Below are the code and all the weights of a small trained network. Each question names an input and a class and asks about switching units off, where a switched-off unit gives its printed mean instead of its output.

import numpy as np


def w(rows, s, z=0):
    codes = np.array(rows[::2]) - 128.0
    scale = np.full(codes.shape[1], s)
    scale[-1] = z or s
    return codes * scale


def norm(h):
    return h / np.sqrt((h * h).mean(-1, keepdims=True) + 1e-5)


def f(y):
    return np.maximum(y, 0)


def log_softmax(a):
    a = a - a.max(-1, keepdims=True)
    return a - np.log(np.exp(a).sum(-1, keepdims=True))


def net(x, mask):
    res = np.array(x, float).reshape(1, 2) / 4 @ E
    u = 0
    for l in range(2):
        y = f(norm(res) @ A[l][:, :-1].T + A[l][:, -1])
        res = res + np.where(mask[u : u + 11], y, B[l][:, -1]) @ B[l][:, :-1]
        u += 11
    return log_softmax(norm(res)[-1] @ U[:, :-1].T + U[:, -1])


A, B = {}, {}
E = w([
[165,253,207,21],'x0',
[152,53,86,40],'x1',
],0.0048)
A[0] = w([
[187,119,130,131,165],'0.n0',
[253,74,143,197,55],'0.n1',
[101,223,90,200,88],'0.n2',
[157,107,132,139,7],'0.n3',
[104,120,91,117,78],'0.n4',
[45,145,8,98,184],'0.n5',
[189,126,115,166,88],'0.n6',
[148,93,164,128,80],'0.n7',
[220,130,170,87,62],'0.n8',
[129,78,84,120,25],'0.n9',
[157,70,122,169,118],'0.n10',
],0.005,0.0013)
B[0] = w([
[99,143,143,127,156],'0.n0',
[83,167,122,93,192],'0.n1',
[135,60,254,108,255],'0.n2',
[128,131,125,126,128],'0.n3',
[139,97,191,159,156],'0.n4',
[79,182,145,73,229],'0.n5',
[91,140,149,121,151],'0.n6',
[134,144,133,131,133],'0.n7',
[9,129,186,125,207],'0.n8',
[145,130,212,176,201],'0.n9',
[63,205,114,72,241],'0.n10',
],0.0074,0.0021)
A[1] = w([
[192,170,97,90,158],'1.n0',
[108,91,44,181,44],'1.n1',
[138,128,126,130,87],'1.n2',
[138,133,122,136,94],'1.n3',
[107,80,99,115,152],'1.n4',
[198,125,171,134,133],'1.n5',
[78,124,158,133,192],'1.n6',
[184,47,85,55,51],'1.n7',
[174,177,133,249,6],'1.n8',
[144,133,119,124,75],'1.n9',
[118,93,121,209,145],'1.n10',
],0.012,0.0018)
B[1] = w([
[99,202,88,179,147],'1.n0',
[135,222,82,91,191],'1.n1',
[122,128,126,121,128],'1.n2',
[125,131,133,123,128],'1.n3',
[111,173,166,97,183],'1.n4',
[102,132,70,102,162],'1.n5',
[150,94,79,167,254],'1.n6',
[139,44,222,207,170],'1.n7',
[122,24,251,132,168],'1.n8',
[118,124,144,114,128],'1.n9',
[128,204,127,71,203],'1.n10',
],0.015,0.0064)
U = w([
[75,252,126,87,199],'0',
[91,54,243,171,189],'1',
[97,66,13,179,166],'2',
[199,125,105,120,24],'3',
[170,112,111,115,2],'4',
],0.012,0.0056)

Each question gives the input, the list of numbers given to net, and the class t.
The units are the neurons (one row each of A and B). Each row of codes is followed by its name. A weight is (code - 128) times the scale printed after its matrix; where a second scale follows, it is the last column's (A, B and U).
mask holds one flag per neuron, layer by layer. A switched-off neuron (its flag False) gives its mean, the last column of its row in B, instead of its output. The means were averaged over made-up inputs and are rounded, as every weight is.
A unit's drop is (log p(t) with every unit on - log p(t) with that unit switched off) / (log p(t) with every unit on - log p(t) with every unit switched off).
most important unit: the unit with the biggest drop
top k neurons: the k neurons with the biggest drops, biggest first
k most important neurons of layer l: the k neurons of layer l with the biggest drops, biggest first
drop of u: that unit's drop, to one decimal
input [0,3], class 2: 2 most important neurons of layer 0	(0.n9, 0.n5)
input [-3,0], class 2: most important unit	0.n10
input [-7,-7], class 0: top 3 neurons	(1.n10, 1.n1, 1.n7)
input [3,1], class 2: 2 most important neurons of layer 1	(1.n4, 1.n10)
input [7,8], class 1: top 2 neurons	(1.n7, 1.n1)
input [3,-4], class 1: top 4 neurons	(1.n1, 1.n10, 0.n5, 0.n10)
input [-1,-3], class 2: 2 most important neurons of layer 0	(0.n2, 0.n9)
input [3,-1], class 2: top 3 neurons	(1.n4, 1.n10, 1.n8)
input [3,-2], class 2: 2 most important neurons of layer 0	(0.n10, 0.n5)
input [-3,1], class 2: top 3 neurons	(0.n10, 0.n5, 0.n9)
input [-4,1], class 0: drop of 0.n2	0.2
input [2,8], class 1: drop of 1.n7	0.4
input [4,8], class 1: drop of 1.n7	1.1
input [-7,2], class 0: drop of 1.n3	0.0
input [-1,0], class 2: most important unit	1.n10
